Look-ups in named tables: a row name and a column name give one cell, copied from the table.

Table Gifod
	Sipev	Ras	Dorin	Sugi
Kedafe	165	110	236	164
Dep	142	143	158	215
Sif	99	118	181	182
Vam	180	163	164	111
Vud	26	146	189	172
Ler	185	119	123	182

What is the Sugi of Kedafe in Gifod?
164
What is the Sipev of Dep in Gifod?
142
What is the Dorin of Ler in Gifod?
123
What is the Ras of Dep in Gifod?
143
What is the Ras of Kedafe in Gifod?
110
What is the Ras of Ler in Gifod?
119
What is the Dorin of Sif in Gifod?
181
What is the Sipev of Vud in Gifod?
26
What is the Sugi of Dep in Gifod?
215
What is the Dorin of Dep in Gifod?
158
What is the Ras of Sif in Gifod?
118
What is the Sugi of Sif in Gifod?
182
What is the Sipev of Ler in Gifod?
185
What is the Sipev of Vam in Gifod?
180
What is the Sugi of Vam in Gifod?
111
What is the Dorin of Vud in Gifod?
189
What is the Sugi of Vud in Gifod?
172
What is the Ras of Vam in Gifod?
163
What is the Dorin of Vam in Gifod?
164
Row with the largest Ras: Vam

Fasefas =
	Latoror	Rigetan	Luzar	Donifev	Siv	Bozu	Lekisoz	Viponam	Tevob	Lal
Fod	44104	59621	5787	74499	65006	85286	81491	37171	53719	78871
Vukuz	14821	23152	50304	32881	42597	59713	98227	28350	10532	67594
Luz	58410	48075	30184	69759	27452	65474	12128	96018	75892	68332
Pesun	61088	18977	50300	79106	86715	47719	23549	48447	95902	41583

Luz, Latoror -> 58410
Fod, Lal -> 78871
Pesun, Viponam -> 48447
Fod, Bozu -> 85286
Vukuz, Siv -> 42597
Luz, Luzar -> 30184
Vukuz, Viponam -> 28350
Vukuz, Bozu -> 59713
Pesun, Siv -> 86715
Luz, Tevob -> 75892
Fod, Latoror -> 44104

Tuf
fields: Peleb, Daraves, Telis, Bizugo
Babag: [64.3, 49.8, 51.4, 22.2]
Nukuped: [25.1, 30.8, 36.9, 52.0]
Supob: [29.0, 23.0, 46.6, 53.8]
Bipori: [1.9, 44.5, 46.1, 74.3]
Tetir: [51.3, 75.3, 68.7, 37.9]
Timin: [32.5, 19.0, 45.6, 50.8]
Pabiv: [29.0, 24.2, 59.1, 59.3]
Fodenuk: [48.3, 17.8, 63.3, 45.3]
Vup: [63.3, 41.4, 75.0, 34.6]
Kan: [32.0, 19.2, 42.3, 49.9]
Fozom: [42.1, 13.9, 43.0, 42.0]
Kugi: [7.6, 65.2, 44.3, 65.8]
Mimudum: [63.5, 50.2, 72.0, 32.1]

Bizugo of Vup: 34.6
Peleb of Timin: 32.5
Telis of Vup: 75.0
Daraves of Nukuped: 30.8
Bizugo of Fozom: 42.0
Daraves of Tetir: 75.3
Telis of Bipori: 46.1
Telis of Kan: 42.3
Bizugo of Kan: 49.9
Telis of Timin: 45.6
Bizugo of Kugi: 65.8
Daraves of Pabiv: 24.2
Peleb of Vup: 63.3
Bizugo of Bipori: 74.3
Peleb of Kugi: 7.6
Telis of Kugi: 44.3
Peleb of Mimudum: 63.5
Peleb of Fodenuk: 48.3
Bizugo of Supob: 53.8
Peleb of Nukuped: 25.1
Row with the largest Peleb: Babag

Table Lub
        Pev  Lugeduv  Dof  Sabube  Mefat
Podit   9.0      8.5  6.0     6.9    6.9
Vov     5.7      9.6  5.7     6.7    7.8
Zigebu  6.8      3.5  5.0     6.8    7.9
Nuf     9.8      7.9  6.0     7.8    4.5
Tusab   1.6      6.9  7.2     8.9    8.1

Mefat of Podit: 6.9
Sabube of Vov: 6.7
Pev of Nuf: 9.8
Sabube of Zigebu: 6.8
Dof of Tusab: 7.2
Sabube of Podit: 6.9
Mefat of Vov: 7.8
Pev of Zigebu: 6.8
Dof of Zigebu: 5.0
Dof of Podit: 6.0
Pev of Podit: 9.0
Pev of Tusab: 1.6
Row with the largest Mefat: Tusab

Susuza =
columns: Gop, Zap, Kisedo, Kuz, Lopepa
Kod: [0.63, 0.51, 0.54, 0.55, 0.80]
Fof: [0.47, 0.41, 0.63, 0.58, 0.50]
Mani: [0.71, 0.20, 0.41, 0.63, 0.95]
Morafi: [0.59, 0.17, 0.45, 0.61, 0.35]
Lezero: [0.72, 0.66, 0.43, 0.36, 0.68]
Sekuni: [0.54, 0.55, 0.48, 0.49, 0.23]
Buf: [0.20, 0.47, 0.69, 0.55, 0.77]
Gizi: [0.68, 0.69, 0.48, 0.77, 0.65]
Vurar: [0.95, 0.67, 0.40, 0.37, 0.69]

What is the Zap of Gizi in Susuza? 0.69
What is the Kisedo of Buf in Susuza? 0.69
What is the Lopepa of Buf in Susuza? 0.77
What is the Zap of Buf in Susuza? 0.47
What is the Zap of Kod in Susuza? 0.51
What is the Gop of Vurar in Susuza? 0.95
What is the Gop of Lezero in Susuza? 0.72
What is the Gop of Kod in Susuza? 0.63
What is the Kisedo of Mani in Susuza? 0.41
What is the Kuz of Fof in Susuza? 0.58
What is the Kisedo of Morafi in Susuza? 0.45
What is the Kisedo of Lezero in Susuza? 0.43
What is the Lopepa of Vurar in Susuza? 0.69
What is the Kuz of Vurar in Susuza? 0.37
What is the Kuz of Mani in Susuza? 0.63
What is the Gop of Sekuni in Susuza? 0.54
What is the Zap of Lezero in Susuza? 0.66
What is the Lopepa of Gizi in Susuza? 0.65
What is the Lopepa of Fof in Susuza? 0.50
What is the Kuz of Buf in Susuza? 0.55

